(in the rows, 128 means zero)
Each row of numbers stands for one thing and depends on some of the facts below. Use the named rows to name the rest.

Some things and their rows:
J749: [ 80 136 202 179  99 139]
J112: [160 119 134 113 109 101]
J36: [105 153 210 182 133 126]
J839: [164 107 162 126  95  77]
J190: [165 124 130 109 112 111]
J680: [141 113 119 100  86 129]
J520: [134  96  79 115 143  97]
J624: [ 74 136 124 172 179 144]
J235: [163 131 113 100 128 122]
J364: [175 136 125 104 134 110]
J545: [170 138 106  97 144 123]
J934: [136 108 120 104  83 125]
J299: [109 168 187 170 152 146]
J496: [168 133 119 104 131 115]
J846: [135 111 115 101  85 130]
J617: [115  83  72 109 118 115]
J607: [170 136 118 104 129 116]
J72: [169 114 165 123 100  79]

Some facts about the things:
κ: points at; δ: belongs to class; ξ: is of sort; ρ: uses; χ: refers to
J765 -κ-> J839; J790 -κ-> J364; J299 -κ-> J680; J442 -κ-> J164
J88 -κ-> J900; J72 -κ-> J88; J39 -κ-> J21; J164 -κ-> J542
J364 -κ-> J299; J674 -κ-> J39; J225 -δ-> 336; J617 -δ-> 336
J454 -δ-> 336; J777 -δ-> 29; J765 -δ-> 336; J846 -δ-> 336
J790 -δ-> 336; J681 -δ-> 29; J299 -δ-> 29; J710 -δ-> 29
J540 -δ-> 29; J112 -δ-> 336; J516 -δ-> 336; J680 -δ-> 336
J974 -δ-> 29; J355 -δ-> 336; J934 -δ-> 336; J349 -δ-> 29
J442 -δ-> 336; J88 -δ-> 29; J638 -δ-> 29; J337 -δ-> 336
J929 -δ-> 336; J839 -δ-> 336; J492 -δ-> 29; J72 -δ-> 336
J957 -δ-> 29; J900 -δ-> 336; J496 -δ-> 336; J36 -δ-> 29
J542 -δ-> 336; J39 -δ-> 336; J21 -δ-> 29; J545 -δ-> 336
J159 -δ-> 336; J609 -δ-> 336; J749 -δ-> 29; J190 -δ-> 336
J607 -δ-> 336; J235 -δ-> 336; J4 -δ-> 336; J164 -δ-> 29
J520 -δ-> 336; J624 -δ-> 29; J409 -δ-> 336; J364 -δ-> 336
J605 -δ-> 29; J108 -δ-> 336; J674 -δ-> 336; J225 -ξ-> 627
J617 -ξ-> 627; J454 -ξ-> 115; J777 -ξ-> 448; J765 -ξ-> 448
J846 -ξ-> 448; J790 -ξ-> 115; J681 -ξ-> 115; J299 -ξ-> 115
J710 -ξ-> 627; J540 -ξ-> 627; J112 -ξ-> 448; J516 -ξ-> 115
J680 -ξ-> 115; J974 -ξ-> 627; J355 -ξ-> 448; J934 -ξ-> 448
J349 -ξ-> 448; J442 -ξ-> 627; J88 -ξ-> 627; J638 -ξ-> 448
J337 -ξ-> 627; J929 -ξ-> 115; J839 -ξ-> 448; J492 -ξ-> 115
J72 -ξ-> 115; J957 -ξ-> 448; J900 -ξ-> 448; J496 -ξ-> 448
J36 -ξ-> 115; J542 -ξ-> 627; J39 -ξ-> 448; J21 -ξ-> 115
J545 -ξ-> 448; J159 -ξ-> 115; J609 -ξ-> 627; J749 -ξ-> 448
J190 -ξ-> 115; J607 -ξ-> 115; J235 -ξ-> 448; J4 -ξ-> 448
J164 -ξ-> 627; J520 -ξ-> 627; J624 -ξ-> 627; J409 -ξ-> 448
J364 -ξ-> 115; J605 -ξ-> 448; J108 -ξ-> 115; J674 -ξ-> 448
J617 -ρ-> J159; J355 -ρ-> J159; J355 -ρ-> J681; J957 -ρ-> J520
J496 -ρ-> J974; J21 -ρ-> J299; J545 -ρ-> J159; J545 -ρ-> J454
J225 -χ-> J749; J454 -χ-> J839; J454 -χ-> J159; J454 -χ-> J21
J777 -χ-> J540; J765 -χ-> J516; J790 -χ-> J846; J790 -χ-> J492
J299 -χ-> J409; J299 -χ-> J749; J112 -χ-> J765; J112 -χ-> J934
J112 -χ-> J846; J112 -χ-> J36; J112 -χ-> J492; J112 -χ-> J108
J112 -χ-> J749; J516 -χ-> J4; J516 -χ-> J749; J349 -χ-> J900
J349 -χ-> J225; J349 -χ-> J409; J442 -χ-> J225; J442 -χ-> J540
J442 -χ-> J409; J88 -χ-> J72; J88 -χ-> J364; J638 -χ-> J409
J929 -χ-> J545; J929 -χ-> J492; J839 -χ-> J749; J492 -χ-> J934
J492 -χ-> J749; J72 -χ-> J749; J496 -χ-> J4; J36 -χ-> J749
J542 -χ-> J839; J542 -χ-> J4; J542 -χ-> J21; J39 -χ-> J974
J21 -χ-> J108; J545 -χ-> J225; J545 -χ-> J409; J545 -χ-> J108
J609 -χ-> J710; J609 -χ-> J974; J609 -χ-> J749; J190 -χ-> J710
J190 -χ-> J36; J190 -χ-> J492; J607 -χ-> J299; J235 -χ-> J108
J235 -χ-> J607; J4 -χ-> J409; J4 -χ-> J72; J164 -χ-> J545
J164 -χ-> J492; J520 -χ-> J710; J520 -χ-> J72; J624 -χ-> J36
J364 -χ-> J4; J364 -χ-> J36; J605 -χ-> J516; J605 -χ-> J337
J674 -χ-> J607

Name these rows:
A row may be one of the things named above.
[144 120 110  97  96 138] : J108
[ 93 167 160 160 150 169] : J777
[147 121 106  98 107 134] : J409
[162 131 112  99 128 122] : J235
[145 120 109  96  96 136] : J108
[156 123 123 104 110 116] : J39
[173 125 150 115 117  87] : J516
[132  84  97 122 131  84] : J609
[ 47 125 109 164 150 171] : J540
[104 152 210 181 131 128] : J36
[102 155 199 177 135 137] : J492
[141  85 115 131 130  67] : J225
[139  83 115 131 130  65] : J225
[140 101  77 113 155 100] : J542
[103 179 152 155 163 178] : J21
[177 141 113 101 147 113] : J4
[ 48 124 107 164 151 170] : J540
[138 101  71 111 151 102] : J442
[140  82 115 131 129  66] : J225
[110  81  70 110 112 120] : J337

The same things again, as new rows of numbers:
Some rows with their names:
J337: [113  93 152 129 144 162 131 170 124 142 145  96 142 173 145 115]
J900: [135 146 158 111 149 124 130 127 139 130 105  79 129 162 134 152]
J710: [113 116 105 109 122 153  64 188  93  97 112 194 124  94 122 118]
J934: [134 138 160 100 158 111 134 119 138 141 110  88 128 140 123 145]
J607: [131 142 137 188 143 177 128  56 150 158 160 146 145 176 150  72]
J624: [109 119  81  81 118 138  77 165  95  91 135 171  95  60 145 123]
J839: [135 132 131 100 150  79 141 130 157 162 144 101 118 177 106 167]
J364: [123 138 129 158 115 132 162  70 139  93 192  73 129 121 129  87]
J680: [134 121 156 191 122 148 151 109 143 141 146 106 122 146 120  82]
J609: [113  95 140 132 154 142 137 164 122 150 169 109 135 184 125 123]
J790: [132 110 153 187 135 138 171  85 135 150 143 108 130 101 114  80]
J617: [116  91 149 136 149 159 139 169 122 140 156  99 141 167 143 118]
J765: [114 132 151  49 126 108 157 102 152 153  94  80 152 165 142 143]
J112: [130 132 139  81 160 106 158 108 146 151 130  83 125 111 133 149]
J4: [134 157 142 127 140 121 176 101 133 103 149  82 193 174 120 184]
J957: [131 163 105  70 115 107  63 149 113  96  68 173 109  84 121 155]
J159: [138 122 155 194 119 144 141 122 144 133 144  97 123 144 115  78]
J39: [135 141 152 103 155 115 128 122 143 127 117  84 138 159 125 148]

Rows to name:
A row may be one of the things named above.
[131 130 140  79 158 105 151 108 145 150 127  82 122 110 127 151] : J112
[143 148 157 148 141 133 156 110 125 138 112  86 137 180 139 181] : J409
[133 158  90 171  87 128  96  95 111 137 126 223  95 139 123 120] : J299
[131 159 144 126 135 121 170 102 133  94 142  87 188 178 118 183] : J4
[116 120 107 104 109 150  78 189  91 104 106 175  99 105 140 123] : J540
[133 120 134 206 128 105 171 108 142 145 185 126 140 181  84 110] : J72
[134 151 145 101 166 138 125  95 149 142 120 107 146 165 145 147] : J674
[127 111  99 127 105  91 131 101 105 142 111 208  98  18  89  97] : J492
[121  99 139 165 136 162 159 157 109 148 161  95 136 179 155 138] : J442
[116 112 137 119  91 107 187  86 151 153 155 104 156 187 114  92] : J516
[134 130 143  73 156 102 152 106 148 148 131  81 126 108 132 151] : J112
[130 158 139 124 139 122 174 100 131 100 148  89 186 180 121 188] : J4
[117  85 126 152 137 122 171 167 124 185 179 109 112 196 133 142] : J225
[125 145  73 130  88  89  89 110 118 113 151 180  44  74 112  92] : J36
[130 117 145 179 137 131 158  85 135 136 158 104 116  96 119  78] : J190
[134 117 136 196 127 108 173 109 143 147 186 125 138 175  84 113] : J72
[116  96 144 147 161 154 143 155 120 126 172 109 165 160 128 122] : J520
[116  96 146 148 158 158 146 153 121 133 177 112 160 164 125 122] : J520
[149 125 137 143 143 118 184 110 132 157 112  85 143 103 153 185] : J545
[141 142 132 109 159 134 129 112 156 138 119  95 148 139 152 150] : J235
[122 158 103  35 100 103  85 133 120 108  61 169 127 100 126 151] : J605
[115  97 127 134 145 158 159 166 131 127 173  95 178 161 143 127] : J542
[146 127  77 167  79 133  98 156 144 103 107 188 135  27 131  99] : J21
[128 160  95  69 116  64  83 146 121 126  92 177  83 119  95 168] : J749
[144 104 140 200 118 147 156 127 158 147 141  98 138 117 136  88] : J108
[132 159  86 176  87 129  94 100 110 135 126 225  94 131 123 121] : J299
[117  86 125 156 140 123 164 166 124 181 180 106 112 184 139 149] : J225

The same things again, as new rows of numbers:
Named rows:
J159: [ 88 102 131 124 147 179 111 129 125  74 103 147  92 170 140 107]
J681: [ 73  89 184 108 150 184  75 148  97  73 114 155 125 123 101  89]
J454: [ 95  99 138 125 148 184 106 130 104  91 106 156  94 172 138 114]
J364: [ 97 101 142 132 153 178 106 146 121  95 108 164 120 173 137 120]
J680: [121  91 141 119 148 186  93 158 107  85 129 160  82 141 160 124]
J39: [ 79 104 125 108 145 136  97 131 128  95  96 151 103 138 150 129]
J355: [ 77 107 122 108 149 137  96 132 128  94  93 151 103 138 152 127]
J605: [ 74  87 176  85 149 147  49 169 109  86 118 163 132 114 125 108]
J638: [ 68 104 144  77 151 132  75 167 109  92 115 152 127 115 103  92]
J545: [ 83 109 122  94 145 130  99 143  87 106 103 150  83 153 138 116]
J674: [ 82 104 126 113 142 137  91 129 103 100  94 155 101 142 150 127]
J617: [ 94  89 125 108 125 135 104 116  98  94 111 164  98 132 125 148]
J442: [ 84  96 117  88 138 132 112 146 130  61 138 145  81 126 133 140]
J164: [ 68  78 151  74 129 133  77 121 111  63 113 157 118 113  98 112]
J542: [ 89  92 120 114 132 129 109 121 125  87 116 166 113 132 126 149]
J88: [ 70  83 138  78 145 132  85 153 142  51 136 154 137 113 101 117]
J520: [ 87  90 119 110 129 132 111 121 124  85 116 164 105 129 125 144]
J609: [101  81 121 108 121 130  91 115 115 102 113 166  94 139 114 151]

Rows to name:
A row may be one of the things named above.
[ 70  85 163  81 152 134  53 149 139  95  97 153 125 115  99  96] : J749
[ 94 100 139 131 151 178 108 143 122  96 107 163 119 171 136 120] : J364
[ 72  95 177  97 151 179  90 147 112  61 112 148 117 122 100  91] : J21
[106  80 124 104 125 132  82 119 116 110 129 162  85 155 103 148] : J225
[123  87 140 126 153 186  74 167 135 102 140 164  93 157 151 133] : J516
[ 77  80 181 111 151 181  57 146 132  96 119 157 116 139  98  93] : J36
[101 106 119  92 147 141  81 168  93 106 126 165  88 122 162 129] : J409
[ 77  78 185 112 150 180  53 146 132  91 119 158 119 139  96  92] : J36
[ 76 118 122 119 154 131 106 165 122 107 109 159 119 155 144 125] : J4
[ 84  84 173  86 152 180  53 176 106  94 151 155  91 120 101  89] : J299
[103 103 122  95 148 136  82 169  93 104 126 161  87 123 160 131] : J409
[ 89  96 128 109 144 140  72 120 119 107  90 157  95 142 145 133] : J112
[123  89 137 128 152 187  72 167 135 105 138 164  94 157 147 130] : J516
[ 77 122 121 119 152 129 108 165 124 107 110 159 123 157 141 123] : J4
[ 96  94 130 126 150 171  96 140 141 100 117 151  85 182 115 112] : J72
[ 77  81 184  97 148 183  54 135 122  85 111 149 102 130  98  89] : J492
[ 70  85 162  80 148 136  53 149 139  98 102 154 122 118 100  97] : J749

